Small tables with named rows and columns. After each table, cells are looked up by row and column.

Table matim
fields: giti, nosiza, denave, faz, zutugu
zad: [27836, 20717, 39107, 41074, 26306]
fulumis: [42818, 49308, 39637, 37804, 44543]
das: [31584, 39877, 5035, 63795, 97619]

fulumis, nosiza: 49308
fulumis, denave: 39637
das, nosiza: 39877
fulumis, giti: 42818
das, zutugu: 97619
das, faz: 63795
zad, nosiza: 20717
zad, denave: 39107
das, denave: 5035
das, giti: 31584
zad, faz: 41074
zad, giti: 27836
zad, zutugu: 26306
fulumis, zutugu: 44543
fulumis, faz: 37804

saz:
|  | pefer | sezogil | gez | pulitov |
|---|---|---|---|---|
| gipubuz | 59.8 | 74.6 | 69.6 | 81.9 |
| lifi | 60.1 | 69.6 | 70.0 | 47.1 |
| sabageb | 75.2 | 44.7 | 53.9 | 52.4 |
| norep | 51.0 | 83.6 | 60.9 | 72.6 |
| batela | 48.3 | 63.5 | 3.5 | 30.6 |
| tinab | 69.7 | 56.4 | 59.3 | 37.8 |
| kiginap | 56.5 | 62.5 | 54.0 | 71.0 |
| vorifon | 60.7 | 70.4 | 63.3 | 73.7 |
| fov | 49.7 | 67.3 | 48.7 | 67.2 |
| raded | 54.3 | 78.0 | 63.2 | 78.4 |
| tavulo | 50.6 | 66.2 | 38.4 | 53.1 |
| kub | 84.1 | 39.8 | 64.8 | 51.9 |
| lani | 50.1 | 69.1 | 41.3 | 57.4 |
| rov | 73.3 | 48.8 | 74.8 | 68.1 |

tavulo, pefer: 50.6
rov, sezogil: 48.8
rov, gez: 74.8
raded, sezogil: 78.0
raded, gez: 63.2
fov, gez: 48.7
lani, sezogil: 69.1
kiginap, sezogil: 62.5
Row with the largest pulitov: gipubuz

bodomad =
cols = nid, bukar, pem, ledir, punof, mupog, podare, pir, madeso, tes
fika: [69, 80, 40, 50, 35, 46, 95, 16, 38, 21]
bot: [33, 58, 47, 45, 41, 40, 30, 41, 33, 49]
zul: [14, 66, 52, 44, 38, 34, 4, 42, 19, 56]
vom: [38, 68, 46, 47, 37, 40, 44, 32, 30, 42]
leg: [14, 60, 52, 43, 40, 35, 1, 45, 22, 58]
libukim: [32, 55, 48, 45, 42, 40, 28, 43, 34, 50]
lezi: [46, 34, 46, 44, 49, 48, 41, 53, 52, 49]
kurum: [35, 41, 48, 44, 46, 44, 28, 52, 44, 53]
sus: [45, 34, 46, 45, 49, 47, 40, 54, 51, 50]
basuve: [67, 43, 41, 47, 47, 52, 79, 40, 57, 34]
kozelu: [35, 95, 47, 48, 29, 35, 48, 16, 13, 34]

What is the ledir of leg in bodomad? 43
What is the punof of sus in bodomad? 49
What is the nid of basuve in bodomad? 67
What is the madeso of leg in bodomad? 22
What is the mupog of zul in bodomad? 34
What is the tes of sus in bodomad? 50
What is the nid of libukim in bodomad? 32
What is the pir of fika in bodomad? 16
What is the bukar of kozelu in bodomad? 95
What is the madeso of bot in bodomad? 33
What is the madeso of zul in bodomad? 19
What is the punof of bot in bodomad? 41

nit =
         tiloza  voki  lisak  fop  kovan
susunel      89   207    123   51    123
sal         245   150    246  172    246
bikifut     144    61    122  198    122
mes          71   132    147   65    147
kib          95   202    138  162    138
fevor       152   224    186  120    186

What is the kovan of fevor in nit?
186
What is the kovan of susunel in nit?
123
What is the voki of kib in nit?
202
What is the lisak of sal in nit?
246
What is the tiloza of mes in nit?
71
What is the fop of susunel in nit?
51
What is the fop of bikifut in nit?
198

zonug =
|  | duriz | gak | sov | lafadeg | maboron | biz | zibubo | nev | mik |
|---|---|---|---|---|---|---|---|---|---|
| zukofa | -54.8 | -3.3 | 20.8 | -23.3 | -25.3 | -2.4 | 17.4 | 39.6 | 21.3 |
| fon | 44.0 | 2.0 | 48.2 | -3.0 | 42.9 | -17.9 | 37.4 | -20.6 | -38.7 |
| koru | 87.7 | 13.3 | -7.6 | 23.7 | 48.0 | -8.1 | -2.3 | -62.9 | -37.3 |
| gusa | 17.5 | 22.7 | 56.5 | -49.4 | 5.4 | -82.4 | 63.4 | 13.3 | 31.1 |
| pusen | -1.8 | -18.7 | -27.8 | 13.4 | -16.3 | -4.8 | -22.9 | 0.0 | 14.6 |
| paz | -72.4 | -20.8 | -40.5 | 4.6 | -50.4 | 20.2 | -44.9 | 44.6 | 35.6 |
| gegili | -21.1 | 29.7 | 29.6 | -25.9 | 12.6 | 2.2 | 21.9 | 20.3 | -0.1 |
| bamisi | 75.5 | 28.3 | 45.4 | -12.1 | 59.1 | -40.9 | 38.5 | -36.6 | -27.0 |
| guzu | -5.7 | -8.5 | -22.6 | 24.8 | 2.7 | 51.8 | -21.8 | -15.3 | -27.2 |

What is the biz of guzu in zonug?
51.8
What is the zibubo of guzu in zonug?
-21.8
What is the lafadeg of koru in zonug?
23.7
What is the biz of koru in zonug?
-8.1
What is the gak of gegili in zonug?
29.7
What is the duriz of fon in zonug?
44.0
What is the zibubo of fon in zonug?
37.4
What is the duriz of paz in zonug?
-72.4
What is the gak of bamisi in zonug?
28.3
What is the maboron of guzu in zonug?
2.7
What is the duriz of guzu in zonug?
-5.7
What is the duriz of gusa in zonug?
17.5
What is the biz of bamisi in zonug?
-40.9
Which row has the largest duriz? koru

